Below are the code and all the weights of a small trained network. Each question names an input and a target symbol and asks about switching units off, where a switched-off unit gives its printed mean instead of its output.

import numpy as np


def w(rows, s, z=0):
    codes = np.array(rows[::2]) - 128.0
    scale = np.full(codes.shape[1], s)
    scale[-1] = z or s
    return codes * scale


def f(y):
    return np.maximum(y, 0)


def softmax(a):
    e = np.exp(a - a.max(-1, keepdims=True))
    return e / e.sum(-1, keepdims=True)


def log_softmax(a):
    a = a - a.max(-1, keepdims=True)
    return a - np.log(np.exp(a).sum(-1, keepdims=True))


def net(x, mask):
    ids = ['ΦΨβγδζημτ'.index(c) for c in x.split()]
    T = len(ids)
    res = E[ids] + P[:T]
    u = 0
    for l in range(3):
        r = res
        for j in range(2):
            rows = slice(3 * j, 3 * j + 3)
            q, k, v = (r @ M[l][rows].T for M in (Q, K, V))
            z = softmax(np.where(np.tri(T) > 0, q @ k.T / 3**0.5, -1e9)) @ v
            o = O[l][rows]
            res = res + np.where(mask[u + j], z, o[:, -1]) @ o[:, :-1]
        u += 2
        y = f(res @ A[l][:, :-1].T + A[l][:, -1])
        res = res + np.where(mask[u : u + 4], y, B[l][:, -1]) @ B[l][:, :-1]
        u += 4
    return log_softmax(res[-1] @ U[:, :-1].T + U[:, -1])


Q, K, V, O, A, B = {}, {}, {}, {}, {}, {}
E = w([
[30,33,225,130],'Φ',
[86,109,95,129],'Ψ',
[194,159,146,111],'β',
[103,6,110,192],'γ',
[250,96,179,152],'δ',
[115,220,213,126],'ζ',
[35,204,74,182],'η',
[160,138,43,106],'μ',
[75,158,118,173],'τ',
],0.019)
P = w([
[75,146,70,21],'0',
[119,155,82,78],'1',
[148,144,99,124],'2',
[173,143,110,159],'3',
[192,134,122,193],'4',
[202,124,140,229],'5',
[211,124,152,255],'6',
],0.0057)
Q[0] = w([
[101,152,70,113],'L0H0',
[160,182,107,160],'L0H0',
[187,129,60,109],'L0H0',
[190,62,34,98],'L0H1',
[9,91,197,123],'L0H1',
[255,88,183,109],'L0H1',
],0.0076)
K[0] = w([
[91,116,131,147],'L0H0',
[171,174,113,129],'L0H0',
[162,90,101,87],'L0H0',
[112,86,89,110],'L0H1',
[7,105,187,148],'L0H1',
[151,95,169,112],'L0H1',
],0.011)
V[0] = w([
[142,34,137,19],'L0H0',
[167,156,154,244],'L0H0',
[98,78,155,254],'L0H0',
[184,51,152,141],'L0H1',
[128,128,191,31],'L0H1',
[105,80,73,216],'L0H1',
],0.0067)
O[0] = w([
[15,30,171,167,3],'L0H0',
[123,109,62,175,159],'L0H0',
[164,136,147,163,134],'L0H0',
[32,231,43,3,41],'L0H1',
[52,88,30,167,99],'L0H1',
[106,151,197,36,124],'L0H1',
],0.0056,0.004)
A[0] = w([
[215,71,160,135,148],'L0N0',
[113,198,89,178,159],'L0N1',
[134,144,252,4,222],'L0N2',
[94,2,81,106,3],'L0N3',
],0.0073,0.0038)
B[0] = w([
[18,115,43,148,188],'L0N0',
[96,147,241,103,255],'L0N1',
[1,65,91,83,188],'L0N2',
[162,99,242,126,163],'L0N3',
],0.0089,0.0049)
Q[1] = w([
[119,77,129,150],'L1H0',
[162,160,144,46],'L1H0',
[118,134,53,192],'L1H0',
[199,83,72,150],'L1H1',
[147,189,143,115],'L1H1',
[61,156,117,251],'L1H1',
],0.011)
K[1] = w([
[100,54,205,73],'L1H0',
[59,145,133,171],'L1H0',
[122,142,20,158],'L1H0',
[255,91,37,119],'L1H1',
[194,246,152,56],'L1H1',
[122,224,76,254],'L1H1',
],0.0088)
V[1] = w([
[60,205,117,94],'L1H0',
[198,134,130,123],'L1H0',
[254,34,155,87],'L1H0',
[101,195,72,35],'L1H1',
[124,223,183,134],'L1H1',
[114,100,107,90],'L1H1',
],0.0076)
O[1] = w([
[156,103,113,133,196],'L1H0',
[73,140,231,139,67],'L1H0',
[128,90,100,192,2],'L1H0',
[93,102,120,255,83],'L1H1',
[97,71,53,152,255],'L1H1',
[167,173,100,150,81],'L1H1',
],0.0093,0.0052)
A[1] = w([
[2,96,146,205,138],'L1N0',
[64,217,53,22,136],'L1N1',
[229,162,207,231,192],'L1N2',
[124,70,11,132,254],'L1N3',
],0.0087,0.0049)
B[1] = w([
[52,101,29,68,236],'L1N0',
[6,66,101,135,235],'L1N1',
[155,193,238,163,182],'L1N2',
[26,143,149,96,253],'L1N3',
],0.013,0.0048)
Q[2] = w([
[143,188,102,142],'L2H0',
[162,108,150,141],'L2H0',
[106,178,56,136],'L2H0',
[117,168,159,171],'L2H1',
[72,25,22,124],'L2H1',
[215,81,103,255],'L2H1',
],0.0095)
K[2] = w([
[108,144,128,208],'L2H0',
[74,55,227,30],'L2H0',
[43,213,2,129],'L2H0',
[175,235,206,64],'L2H1',
[214,146,49,14],'L2H1',
[94,110,200,121],'L2H1',
],0.0088)
V[2] = w([
[144,101,77,166],'L2H0',
[171,34,146,173],'L2H0',
[133,2,32,89],'L2H0',
[137,209,164,102],'L2H1',
[147,215,73,156],'L2H1',
[148,89,202,144],'L2H1',
],0.0068)
O[2] = w([
[202,55,136,103,92],'L2H0',
[177,143,3,48,3],'L2H0',
[95,160,163,126,219],'L2H0',
[162,125,196,159,92],'L2H1',
[174,138,114,139,68],'L2H1',
[163,138,115,87,45],'L2H1',
],0.0067,0.0068)
A[2] = w([
[71,137,145,154,84],'L2N0',
[107,8,120,73,2],'L2N1',
[161,113,169,103,109],'L2N2',
[200,129,200,192,84],'L2N3',
],0.013,0.0043)
B[2] = w([
[195,179,111,79,248],'L2N0',
[176,129,111,196,185],'L2N1',
[149,8,89,91,131],'L2N2',
[75,51,80,197,135],'L2N3',
],0.014,0.019)
U = w([
[143,164,130,130,2],'Φ',
[148,91,150,85,245],'Ψ',
[134,152,124,128,63],'β',
[133,160,122,133,22],'γ',
[205,223,255,152,169],'δ',
[168,178,74,178,38],'ζ',
[135,164,132,138,13],'η',
[72,171,145,212,102],'μ',
[60,172,47,86,210],'τ',
],0.013,0.005)

Each question gives the input, a string of symbols that net reads in full, and the target symbol t.
The units are the heads (3 rows each of Q, K, V and O) and the neurons (one row each of A and B). Each row of codes is followed by its name. A weight is (code - 128) times the scale printed after its matrix; where a second scale follows, it is the last column's (O, A, B and U).
mask holds one flag per unit, layer by layer, with each layer's heads first. A switched-off unit (its flag False) gives its mean, the last column of its rows in O or B, instead of its output. The means were averaged over made-up inputs and are rounded, as every weight is.
A unit's drop is (log p(t) with every unit on - log p(t) with that unit switched off) / (log p(t) with every unit on - log p(t) with every unit switched off).
The circuit of an input: a set's keep is (log p(t) with only the set's units on - log p(t) with every unit switched off) / (log p(t) with every unit on - log p(t) with every unit switched off). Starting from the 12 units with the biggest drops (on a tie, the unit counted first), units are removed one at a time, each time the one whose removal leaves the highest keep (on an exact tie, the one counted first), for as long as the keep stays at least 0.8.
units of the circuit, in order: the units of the circuit, biggest drop first
k most important neurons: the k neurons with the biggest drops, biggest first
k most important neurons of layer l: the k neurons of layer l with the biggest drops, biggest first
heads that matter: for each layer, one digit per head in row order, 1 if its drop is at least 0.15 and else 0, layers parted by /
drop of u: that unit's drop, to one decimal
input γ ζ μ τ τ, target δ: units of the circuit, in order -> (L0N2; L0N0; L1N2)
input τ δ τ, target δ: heads that matter -> 01 / 01 / 00
input ζ γ μ ζ Ψ ζ, target μ: heads that matter -> 11 / 00 / 01
input η ζ ζ ζ γ γ, target Ψ: units of the circuit, in order -> (L1H1; L2N2)
input β β β η ζ β, target μ: units of the circuit, in order -> (L2N3; L1N2; L2H1)
input β μ ζ μ, target δ: units of the circuit, in order -> (L1H1; L0N2; L1N2)
input ζ τ τ δ τ, target μ: most important neuron of layer 0 -> (L0N0)
input η τ β τ Ψ ζ η, target δ: 2 most important neurons -> (L1N0; L0N1)
input ζ Ψ η ζ β β β, target μ: heads that matter -> 10 / 10 / 01
input ζ ζ ζ, target μ: 3 most important neurons -> (L2N3; L0N2; L0N0)
input η Φ μ μ Φ μ, target μ: heads that matter -> 00 / 11 / 01
input τ τ τ, target μ: 4 most important neurons -> (L2N3; L0N0; L0N2; L2N0)
input ζ Ψ ζ ζ γ, target Ψ: 2 most important neurons -> (L0N3; L2N2)
input ζ τ Φ, target ζ: 2 most important neurons -> (L2N1; L0N2)
input γ τ Φ Φ Ψ τ β, target τ: most important neuron -> (L0N0)
input β η Ψ ζ Ψ δ Φ, target ζ: 2 most important neurons of layer 2 -> (L2N1; L2N0)
input Ψ γ τ ζ, target τ: 2 most important neurons of layer 0 -> (L0N2; L0N3)
input δ μ τ η ζ η η, target μ: 2 most important neurons of layer 1 -> (L1N2; L1N3)
input η η γ η, target μ: 2 most important neurons of layer 0 -> (L0N2; L0N0)
input Φ Φ β, target τ: most important neuron -> (L1N1)
input β μ η ζ Φ μ, target δ: 2 most important neurons of layer 1 -> (L1N3; L1N2)
input ζ Φ ζ β τ Ψ δ, target τ: drop of L0H1 -> 0.4
input ζ ζ η Ψ μ η, target δ: drop of L0N2 -> 0.3
input τ ζ ζ δ, target τ: drop of L0N0 -> 0.4
